Here is a tiny trained network, its code and every weight. The questions are about switching its units off for an input and a class, where a switched-off unit gives its printed mean instead of its output.

import numpy as np


def w(rows, s, z=0):
    codes = np.array(rows[::2]) - 128.0
    scale = np.full(codes.shape[1], s)
    scale[-1] = z or s
    return codes * scale


def f(y):
    return y / 2 * (1 + np.tanh(0.7978845608 * (y + 0.044715 * y**3)))


def log_softmax(a):
    a = a - a.max(-1, keepdims=True)
    return a - np.log(np.exp(a).sum(-1, keepdims=True))


def net(x, mask):
    res = np.array(x, float).reshape(1, 6) / 4 @ E
    y = f(res @ A[0][:, :-1].T + A[0][:, -1])
    res = res + np.where(mask, y, B[0][:, -1]) @ B[0][:, :-1]
    return log_softmax(res[-1] @ U[:, :-1].T + U[:, -1])


A, B = {}, {}
E = w([
[130,127,130,126,130,127,130],'x0',
[133,226,109,160,184,175,212],'x1',
[198,20,76,106,152,163,180],'x2',
[125,185,27,50,82,38,139],'x3',
[166,196,175,70,1,177,141],'x4',
[80,95,132,14,206,197,125],'x5',
],0.0091)
A[0] = w([
[209,144,231,115,104,173,127,143],'N0',
[103,124,195,102,127,71,131,216],'N1',
[190,136,175,246,113,26,153,8],'N2',
[111,129,224,181,162,159,130,101],'N3',
[27,111,128,78,149,162,137,2],'N4',
[90,69,145,244,168,174,98,134],'N5',
[38,177,185,133,125,83,74,62],'N6',
[50,77,93,216,189,76,141,161],'N7',
[116,150,60,115,122,94,134,34],'N8',
[100,86,174,178,119,181,160,88],'N9',
[119,36,131,137,95,107,29,78],'N10',
[152,137,40,105,115,91,130,47],'N11',
[152,52,103,129,103,140,181,23],'N12',
[65,151,164,18,159,172,115,48],'N13',
[143,209,76,187,199,193,201,93],'N14',
[234,171,129,188,49,102,117,183],'N15',
[255,50,84,96,122,144,199,144],'N16',
[54,188,49,72,109,75,148,151],'N17',
[144,146,92,102,135,95,125,94],'N18',
],0.0097,0.0059)
B[0] = w([
[56,97,109,104,26,97,180,209],'N0',
[123,163,100,166,73,116,116,179],'N1',
[177,65,99,79,251,195,132,219],'N2',
[124,111,192,117,134,64,157,204],'N3',
[190,103,124,146,179,167,117,154],'N4',
[83,98,161,96,101,89,141,252],'N5',
[153,197,128,251,208,128,158,191],'N6',
[29,138,90,103,58,207,143,252],'N7',
[165,71,189,102,146,74,152,158],'N8',
[166,99,185,82,168,30,143,184],'N9',
[199,215,135,57,68,123,2,208],'N10',
[142,83,215,77,127,91,175,175],'N11',
[162,248,174,210,186,159,139,163],'N12',
[146,82,104,121,218,239,123,193],'N13',
[211,224,92,41,52,76,25,231],'N14',
[123,70,75,121,159,197,139,253],'N15',
[103,201,141,235,124,133,168,254],'N16',
[88,100,173,111,133,59,164,240],'N17',
[132,101,187,118,109,99,158,151],'N18',
],0.0091,0.01)
U = w([
[148,83,222,100,157,69,181,91],'0',
[225,189,116,79,111,115,48,95],'1',
[188,63,99,108,220,209,148,108],'2',
[126,210,171,246,177,128,163,102],'3',
[117,124,120,126,130,132,148,253],'4',
[42,124,102,95,89,165,178,102],'5',
],0.012,0.016)

Each question gives the input, the list of numbers given to net, and the class t.
The units are the neurons (one row each of A and B). Each row of codes is followed by its name. A weight is (code - 128) times the scale printed after its matrix; where a second scale follows, it is the last column's (A, B and U).
mask holds one flag per neuron, in row order. A switched-off neuron (its flag False) gives its mean, the last column of its row in B, instead of its output. The means were averaged over made-up inputs and are rounded, as every weight is.
A unit's drop is (log p(t) with every unit on - log p(t) with that unit switched off) / (log p(t) with every unit on - log p(t) with every unit switched off).
The circuit of an input: a set's keep is (log p(t) with only the set's units on - log p(t) with every unit switched off) / (log p(t) with every unit on - log p(t) with every unit switched off). Starting from the 12 units with the biggest drops (on a tie, the unit counted first), units are removed one at a time, each time the one whose removal leaves the highest keep (on an exact tie, the one counted first), for as long as the keep stays at least 0.8.
units of the circuit, in order: the units of the circuit, biggest drop first
most important unit: the unit with the biggest drop
k most important neurons: the k neurons with the biggest drops, biggest first
drop of u: that unit's drop, to one decimal
input [-4,-6,-2,0,1,1], class 1: most important unit => N10
input [-2,-5,6,1,-1,5], class 3: units of the circuit, in order => [N16; N12]
input [-7,-7,-4,4,1,7], class 1: 4 most important neurons => [N10; N15; N2; N1]
input [3,2,-7,-7,7,2], class 0: 2 most important neurons => [N3; N0]
input [0,3,3,-2,2,-6], class 2: 2 most important neurons => [N2; N15]
input [4,-4,7,5,8,-5], class 5: 4 most important neurons => [N15; N6; N0; N9]
input [3,-6,2,6,4,1], class 0: 4 most important neurons => [N14; N17; N11; N7]
input [5,-4,-4,6,7,-8], class 2: units of the circuit, in order => [N15; N2]
input [7,7,6,2,-8,-8], class 2: 3 most important neurons => [N2; N10; N0]
input [-5,8,-1,-4,-4,-8], class 1: 2 most important neurons => [N14; N13]
input [-2,-6,-8,8,3,-4], class 0: 2 most important neurons => [N17; N16]
input [-6,-3,8,7,3,5], class 3: 2 most important neurons => [N16; N12]
input [4,-1,-4,-5,2,-8], class 2: 2 most important neurons => [N2; N15]
input [7,-6,6,-1,8,-3], class 5: 2 most important neurons => [N0; N14]
input [-4,3,2,-1,2,7], class 2: units of the circuit, in order => [N13]
input [1,-6,1,-1,-4,-7], class 2: 2 most important neurons => [N2; N14]
input [5,-1,-4,1,3,-7], class 2: units of the circuit, in order => [N2; N15]
input [-6,-7,3,-2,4,-6], class 1: 2 most important neurons => [N10; N7]
input [6,5,-4,-1,3,6], class 2: 2 most important neurons => [N13; N10]
input [-6,-2,-4,-2,-8,6], class 5: most important unit => N7
input [-4,-5,6,6,5,0], class 0: 2 most important neurons => [N11; N7]
input [-1,-5,-8,1,-2,-6], class 3: drop of N6 => 4.4
input [4,-2,-4,1,-1,0], class 3: drop of N6 => 0.3
input [-2,8,1,2,-6,4], class 1: drop of N14 => 1.4
input [-2,-3,3,-4,6,2], class 5: drop of N7 => -0.3
